Below are the code and all the weights of a small trained network. Each question names an input and a class and asks about switching units off, where a switched-off unit gives its printed mean instead of its output.

import numpy as np


def w(rows, s, z=0):
    codes = np.array(rows[::2]) - 128.0
    scale = np.full(codes.shape[1], s)
    scale[-1] = z or s
    return codes * scale


def norm(h):
    return h / np.sqrt((h * h).mean(-1, keepdims=True) + 1e-5)


def f(y):
    return np.maximum(y, 0)


def log_softmax(a):
    a = a - a.max(-1, keepdims=True)
    return a - np.log(np.exp(a).sum(-1, keepdims=True))


def net(x, mask):
    res = np.array(x, float).reshape(1, 5) / 4 @ E
    u = 0
    for l in range(2):
        y = f(norm(res) @ A[l][:, :-1].T + A[l][:, -1])
        res = res + np.where(mask[u : u + 10], y, B[l][:, -1]) @ B[l][:, :-1]
        u += 10
    return log_softmax(norm(res)[-1] @ U[:, :-1].T + U[:, -1])


A, B = {}, {}
E = w([
[165,156,134,82,59,101,36],'x0',
[208,172,176,236,2,164,119],'x1',
[77,47,194,202,185,223,23],'x2',
[163,98,50,100,97,191,150],'x3',
[131,110,179,39,151,117,164],'x4',
],0.0053)
A[0] = w([
[143,185,55,91,182,169,120,129],'L0N0',
[115,253,137,136,112,50,175,162],'L0N1',
[87,97,160,100,20,136,111,232],'L0N2',
[101,150,148,188,185,193,122,4],'L0N3',
[106,218,108,120,113,103,161,51],'L0N4',
[117,86,102,11,80,129,61,93],'L0N5',
[180,83,133,198,73,153,85,103],'L0N6',
[134,86,73,169,135,98,151,101],'L0N7',
[197,133,198,89,135,158,122,195],'L0N8',
[66,89,204,192,157,128,103,116],'L0N9',
],0.0072,0.0032)
B[0] = w([
[94,159,198,176,94,121,82,191],'L0N0',
[186,108,102,66,97,62,233,245],'L0N1',
[110,175,5,99,182,107,132,233],'L0N2',
[190,76,201,168,103,150,108,185],'L0N3',
[224,167,161,127,83,99,192,173],'L0N4',
[207,212,102,1,212,159,15,206],'L0N5',
[116,127,16,189,115,148,88,241],'L0N6',
[122,216,67,91,114,184,115,161],'L0N7',
[50,69,149,138,231,168,101,208],'L0N8',
[190,16,128,132,160,152,186,254],'L0N9',
],0.0051,0.0045)
A[1] = w([
[75,72,185,182,204,134,130,50],'L1N0',
[138,191,143,104,107,72,161,172],'L1N1',
[147,111,5,159,101,170,147,150],'L1N2',
[93,153,81,138,188,84,168,171],'L1N3',
[128,127,117,45,149,137,95,32],'L1N4',
[137,254,128,138,135,71,172,106],'L1N5',
[171,88,180,160,143,197,158,100],'L1N6',
[79,118,110,123,161,104,138,36],'L1N7',
[137,143,110,112,88,59,186,85],'L1N8',
[114,193,159,144,128,102,159,5],'L1N9',
],0.0082,0.0028)
B[1] = w([
[134,53,243,184,132,116,154,217],'L1N0',
[196,58,50,143,114,50,118,208],'L1N1',
[91,224,169,137,57,149,122,254],'L1N2',
[109,157,255,83,96,118,221,195],'L1N3',
[178,211,125,122,210,122,41,178],'L1N4',
[215,46,102,170,84,94,246,211],'L1N5',
[61,72,81,172,79,138,56,200],'L1N6',
[86,174,156,123,115,113,148,144],'L1N7',
[200,108,71,142,16,54,233,207],'L1N8',
[188,61,53,182,66,41,64,139],'L1N9',
],0.0055,0.0061)
U = w([
[38,177,138,92,61,218,196,4],'0',
[204,134,74,75,31,58,209,252],'1',
[164,191,83,2,209,162,10,121],'2',
[23,130,251,63,202,99,195,17],'3',
[86,5,201,200,153,194,67,183],'4',
[121,187,69,186,30,187,63,121],'5',
],0.0077,0.0041)

Each question gives the input, the list of numbers given to net, and the class t.
The units are the neurons (one row each of A and B). Each row of codes is followed by its name. A weight is (code - 128) times the scale printed after its matrix; where a second scale follows, it is the last column's (A, B and U).
mask holds one flag per neuron, layer by layer. A switched-off neuron (its flag False) gives its mean, the last column of its row in B, instead of its output. The means were averaged over made-up inputs and are rounded, as every weight is.
A unit's drop is (log p(t) with every unit on - log p(t) with that unit switched off) / (log p(t) with every unit on - log p(t) with every unit switched off).
The circuit of an input: a set's keep is (log p(t) with only the set's units on - log p(t) with every unit switched off) / (log p(t) with every unit on - log p(t) with every unit switched off). Starting from the 12 units with the biggest drops (on a tie, the unit counted first), units are removed one at a time, each time the one whose removal leaves the highest keep (on an exact tie, the one counted first), for as long as the keep stays at least 0.8.
units of the circuit, in order: the units of the circuit, biggest drop first
k most important neurons: the k neurons with the biggest drops, biggest first
top k neurons in layer l: the k neurons of layer l with the biggest drops, biggest first
drop when u is switched off: that unit's drop, to one decimal
input [3,-1,4,-1,8], class 2: 2 most important neurons => [L0N5, L1N4]
input [6,-5,-2,0,-4], class 2: units of the circuit, in order => [L0N5]
input [3,5,1,-6,3], class 4: units of the circuit, in order => [L0N8, L1N8]
input [-7,0,-2,2,-4], class 0: top 2 neurons in layer 1 => [L1N2, L1N3]
input [-3,-8,-1,4,-7], class 3: 2 most important neurons => [L1N3, L0N6]
input [-3,5,1,-1,0], class 5: 2 most important neurons => [L0N6, L1N2]
input [-2,-7,-2,5,1], class 2: top 2 neurons in layer 0 => [L0N5, L0N1]
input [-2,-5,2,7,6], class 2: units of the circuit, in order => [L0N5, L1N4]
input [4,0,-2,3,5], class 2: drop when L0N5 is switched off => 0.2
input [-1,0,1,-3,-3], class 4: drop when L1N8 is switched off => 0.0
input [5,-1,3,5,-2], class 2: drop when L0N5 is switched off => 0.3
input [4,-4,7,8,0], class 2: drop when L0N5 is switched off => 0.3
